Rows and roughly how far along a hidden order each lies, from 0 to 20
In the rows, 128 means zero.
[165, 28, 165, 175, 132, 112, 144, 112, 125, 119, 120, 126, 130, 180, 129, 117, 136, 125, 137, 126, 165, 108, 142, 89, 128, 148, 127, 136, 125, 120, 131, 102, 81, 138, 124, 137, 103, 103, 130]
0
[144, 88, 138, 160, 125, 120, 126, 134, 131, 103, 163, 125, 116, 128, 137, 127, 141, 129, 136, 126, 147, 115, 137, 114, 123, 129, 128, 133, 127, 125, 126, 113, 117, 132, 133, 127, 119, 105, 124]
6
[87, 144, 131, 110, 150, 119, 110, 126, 144, 110, 167, 129, 132, 71, 139, 138, 147, 131, 129, 108, 122, 133, 133, 156, 124, 97, 139, 131, 128, 137, 119, 151, 150, 132, 144, 129, 128, 109, 118]
10
[56, 231, 115, 125, 155, 122, 98, 132, 142, 119, 177, 126, 130, 66, 145, 144, 145, 138, 119, 106, 100, 157, 123, 156, 122, 90, 138, 128, 128, 137, 117, 165, 164, 129, 145, 123, 141, 91, 118]
15
[147, 75, 147, 171, 129, 122, 131, 132, 126, 110, 146, 126, 117, 150, 140, 128, 145, 131, 132, 124, 149, 115, 136, 103, 125, 137, 128, 132, 126, 123, 126, 109, 105, 135, 127, 126, 117, 98, 122]
4
[163, 57, 151, 178, 141, 122, 139, 127, 122, 113, 138, 124, 119, 171, 137, 125, 141, 130, 136, 127, 150, 114, 133, 95, 128, 132, 120, 132, 126, 119, 131, 109, 102, 136, 126, 127, 114, 104, 126]
2
[53, 199, 119, 120, 148, 118, 87, 132, 148, 111, 162, 129, 143, 53, 124, 135, 136, 134, 121, 115, 106, 145, 131, 165, 123, 113, 151, 130, 131, 141, 120, 160, 173, 128, 149, 136, 132, 109, 121]
15
[156, 70, 159, 182, 134, 115, 131, 127, 120, 98, 139, 125, 120, 149, 137, 123, 142, 129, 134, 126, 153, 110, 139, 94, 125, 135, 124, 134, 126, 121, 127, 114, 94, 136, 135, 132, 113, 97, 123]
3
[88, 172, 137, 118, 155, 114, 105, 125, 145, 110, 167, 130, 143, 55, 132, 132, 140, 131, 127, 110, 122, 134, 135, 162, 122, 107, 153, 132, 129, 140, 117, 152, 158, 131, 143, 137, 122, 96, 118]
11
[67, 188, 120, 124, 136, 116, 96, 127, 153, 112, 149, 130, 147, 45, 128, 132, 139, 134, 121, 108, 111, 135, 134, 162, 122, 108, 148, 132, 130, 141, 118, 167, 171, 128, 149, 138, 122, 103, 119]
13
[16, 255, 100, 118, 138, 117, 80, 149, 133, 128, 149, 124, 132, 54, 128, 149, 136, 141, 108, 117, 80, 161, 123, 162, 121, 132, 143, 120, 134, 142, 124, 173, 188, 123, 142, 127, 143, 106, 117]
20
[129, 106, 138, 149, 133, 117, 120, 131, 131, 106, 156, 125, 117, 126, 142, 133, 145, 131, 131, 116, 136, 120, 135, 136, 123, 109, 129, 132, 125, 130, 122, 135, 132, 133, 130, 124, 124, 96, 117]
7
[80, 156, 125, 111, 144, 124, 119, 129, 138, 116, 181, 128, 124, 84, 139, 139, 144, 132, 127, 116, 122, 133, 127, 149, 124, 94, 133, 129, 128, 134, 120, 148, 160, 130, 132, 123, 138, 114, 122]
10
[97, 121, 128, 133, 138, 117, 120, 130, 140, 112, 153, 128, 127, 105, 136, 131, 140, 131, 130, 120, 132, 122, 137, 128, 122, 123, 135, 132, 128, 133, 121, 137, 155, 133, 140, 134, 121, 100, 118]
8
[96, 165, 127, 115, 147, 124, 113, 129, 140, 113, 173, 128, 127, 89, 143, 134, 146, 133, 127, 111, 119, 137, 125, 162, 123, 87, 134, 129, 127, 136, 118, 150, 156, 130, 138, 124, 136, 98, 116]
11
[134, 105, 136, 165, 133, 118, 123, 131, 132, 107, 155, 125, 118, 115, 143, 132, 145, 131, 131, 121, 139, 117, 138, 127, 123, 115, 126, 133, 126, 127, 122, 127, 125, 134, 141, 130, 121, 98, 119]
6
[114, 121, 131, 136, 148, 118, 112, 130, 137, 111, 165, 128, 126, 95, 136, 134, 142, 130, 130, 119, 131, 122, 135, 147, 123, 108, 135, 132, 128, 131, 121, 138, 146, 132, 139, 130, 126, 108, 120]
8
[136, 87, 144, 188, 132, 117, 114, 130, 129, 104, 142, 126, 124, 134, 133, 124, 138, 129, 135, 126, 152, 108, 140, 107, 125, 148, 128, 135, 127, 124, 128, 122, 112, 135, 150, 133, 111, 103, 121]
4
[75, 161, 131, 109, 147, 125, 106, 127, 147, 103, 162, 131, 137, 73, 130, 134, 142, 131, 128, 113, 116, 132, 131, 165, 123, 100, 150, 131, 130, 140, 119, 159, 157, 128, 141, 134, 129, 115, 120]
11
[71, 189, 124, 106, 155, 120, 109, 124, 147, 114, 173, 130, 138, 61, 133, 134, 140, 132, 124, 109, 112, 140, 130, 164, 123, 102, 143, 130, 129, 141, 116, 158, 159, 130, 147, 131, 130, 110, 118]
12
[71, 187, 128, 126, 153, 117, 103, 125, 153, 115, 178, 128, 139, 63, 139, 139, 145, 137, 122, 120, 113, 141, 131, 162, 123, 96, 146, 130, 128, 141, 116, 162, 167, 131, 148, 133, 131, 105, 115]
12
[69, 186, 118, 118, 151, 120, 101, 130, 145, 113, 182, 129, 141, 62, 134, 137, 147, 134, 121, 109, 111, 146, 129, 172, 123, 104, 145, 131, 129, 141, 116, 161, 165, 129, 148, 133, 135, 86, 115]
13
[80, 154, 123, 115, 150, 123, 112, 127, 141, 116, 173, 129, 131, 62, 139, 140, 144, 134, 125, 109, 111, 139, 126, 163, 123, 96, 141, 129, 128, 138, 120, 165, 160, 127, 140, 126, 139, 95, 117]
11
